Below is a small trained network, with its code and all its weights. Each question gives an input and a class and asks what happens when units are switched off, that is, made to give their printed mean instead of their output.

import numpy as np


def w(rows, s, z=0):
    codes = np.array(rows[::2]) - 128.0
    scale = np.full(codes.shape[1], s)
    scale[-1] = z or s
    return codes * scale


def norm(h):
    return h / np.sqrt((h * h).mean(-1, keepdims=True) + 1e-5)


def f(y):
    return np.maximum(y, 0)


def log_softmax(a):
    a = a - a.max(-1, keepdims=True)
    return a - np.log(np.exp(a).sum(-1, keepdims=True))


def net(x, mask):
    res = np.array(x, float).reshape(1, 6) / 4 @ E
    u = 0
    for l in range(4):
        y = f(norm(res) @ A[l][:, :-1].T + A[l][:, -1])
        res = res + np.where(mask[u : u + 8], y, B[l][:, -1]) @ B[l][:, :-1]
        u += 8
    return log_softmax(norm(res)[-1] @ U[:, :-1].T + U[:, -1])


A, B = {}, {}
E = w([
[91,84,134,66],'x0',
[89,255,152,159],'x1',
[114,49,130,201],'x2',
[154,60,80,61],'x3',
[41,126,37,49],'x4',
[139,97,40,139],'x5',
],0.0064)
A[0] = w([
[199,130,107,187,59],'L0N0',
[83,211,100,16,175],'L0N1',
[136,66,191,254,227],'L0N2',
[241,113,116,93,2],'L0N3',
[21,18,127,132,40],'L0N4',
[138,232,36,82,50],'L0N5',
[223,114,50,98,62],'L0N6',
[37,79,213,143,164],'L0N7',
],0.0072,0.0032)
B[0] = w([
[197,150,19,115,158],'L0N0',
[8,28,167,120,231],'L0N1',
[190,176,91,141,254],'L0N2',
[172,112,130,2,151],'L0N3',
[171,136,123,199,182],'L0N4',
[12,98,75,196,181],'L0N5',
[204,253,101,35,164],'L0N6',
[186,55,111,169,194],'L0N7',
],0.0062,0.0057)
A[1] = w([
[51,103,234,141,59],'L1N0',
[175,210,71,173,138],'L1N1',
[141,101,189,146,2],'L1N2',
[174,221,223,132,141],'L1N3',
[152,59,184,241,159],'L1N4',
[175,103,164,120,228],'L1N5',
[142,94,247,91,117],'L1N6',
[73,2,69,74,126],'L1N7',
],0.0091,0.0033)
B[1] = w([
[182,80,141,142,179],'L1N0',
[126,103,144,105,215],'L1N1',
[138,68,97,151,137],'L1N2',
[102,137,95,215,208],'L1N3',
[123,161,74,128,228],'L1N4',
[189,138,97,143,198],'L1N5',
[151,2,112,167,170],'L1N6',
[164,159,111,116,253],'L1N7',
],0.009,0.0062)
A[2] = w([
[120,101,2,168,226],'L2N0',
[126,189,221,167,61],'L2N1',
[89,132,115,102,118],'L2N2',
[127,111,102,134,143],'L2N3',
[125,127,196,69,252],'L2N4',
[60,92,101,141,94],'L2N5',
[143,145,121,75,35],'L2N6',
[146,130,96,132,79],'L2N7',
],0.017,0.0032)
B[2] = w([
[165,149,239,70,250],'L2N0',
[57,176,112,197,149],'L2N1',
[123,118,92,109,148],'L2N2',
[139,166,152,118,155],'L2N3',
[94,2,88,210,142],'L2N4',
[126,171,196,57,163],'L2N5',
[204,147,73,136,139],'L2N6',
[187,125,124,151,153],'L2N7',
],0.009,0.016)
A[3] = w([
[64,146,78,204,83],'L3N0',
[154,115,160,188,159],'L3N1',
[144,175,143,90,193],'L3N2',
[158,58,179,144,244],'L3N3',
[115,91,119,102,148],'L3N4',
[166,150,67,105,199],'L3N5',
[128,150,80,135,1],'L3N6',
[150,139,252,108,136],'L3N7',
],0.016,0.0051)
B[3] = w([
[21,218,150,86,151],'L3N0',
[2,131,82,142,186],'L3N1',
[134,106,205,101,200],'L3N2',
[103,131,25,230,222],'L3N3',
[161,120,66,83,149],'L3N4',
[144,235,186,100,169],'L3N5',
[187,100,190,96,128],'L3N6',
[80,52,155,180,250],'L3N7',
],0.009,0.013)
U = w([
[144,140,138,153,11],'0',
[210,146,102,85,163],'1',
[119,123,99,216,181],'2',
[47,137,192,57,97],'3',
[115,72,190,129,253],'4',
[96,58,77,161,249],'5',
[3,238,141,170,111],'6',
],0.014,0.0038)

Each question gives the input, the list of numbers given to net, and the class t.
The units are the neurons (one row each of A and B). Each row of codes is followed by its name. A weight is (code - 128) times the scale printed after its matrix; where a second scale follows, it is the last column's (A, B and U).
mask holds one flag per neuron, layer by layer. A switched-off neuron (its flag False) gives its mean, the last column of its row in B, instead of its output. The means were averaged over made-up inputs and are rounded, as every weight is.
A unit's drop is (log p(t) with every unit on - log p(t) with that unit switched off) / (log p(t) with every unit on - log p(t) with every unit switched off).
The circuit of an input: a set's keep is (log p(t) with only the set's units on - log p(t) with every unit switched off) / (log p(t) with every unit on - log p(t) with every unit switched off). Starting from the 12 units with the biggest drops (on a tie, the unit counted first), units are removed one at a time, each time the one whose removal leaves the highest keep (on an exact tie, the one counted first), for as long as the keep stays at least 0.8.
units of the circuit, in order: the units of the circuit, biggest drop first
k most important neurons: the k neurons with the biggest drops, biggest first
k most important neurons of layer l: the k neurons of layer l with the biggest drops, biggest first
drop when u is switched off: that unit's drop, to one decimal
input [5,3,3,-4,6,5], class 4: most important neuron : (L3N7)
input [7,-7,0,1,7,0], class 1: units of the circuit, in order : (L1N7; L3N7)
input [-6,3,6,-6,0,8], class 4: units of the circuit, in order : (L2N0; L3N7)
input [5,5,-7,-6,8,-2], class 3: 2 most important neurons : (L3N3; L2N5)
input [-5,2,0,7,7,-7], class 4: 2 most important neurons of layer 0 : (L0N5; L0N1)
input [-3,3,-7,1,7,-5], class 3: 3 most important neurons : (L0N5; L3N3; L2N5)
input [-7,-5,-7,4,4,4], class 1: 2 most important neurons : (L0N6; L2N6)
input [7,4,-8,1,8,-7], class 5: 2 most important neurons of layer 2 : (L2N4; L2N0)
input [0,-1,5,-6,3,8], class 4: 2 most important neurons : (L2N0; L3N7)
input [1,-8,7,-7,-3,-4], class 2: 2 most important neurons of layer 0 : (L0N2; L0N1)
input [7,-6,-6,3,-8,5], class 1: 2 most important neurons of layer 3 : (L3N7; L3N5)
input [5,0,0,3,-4,-1], class 5: 2 most important neurons : (L1N6; L3N3)
input [6,4,-4,3,-1,8], class 3: drop when L0N5 is switched off : 0.3
input [-1,2,6,7,-1,7], class 4: units of the circuit, in order : (L2N0)
input [-1,-2,-8,-3,1,6], class 3: drop when L0N5 is switched off : 0.2
input [-1,-5,-1,-2,0,8], class 1: drop when L0N6 is switched off : 0.2
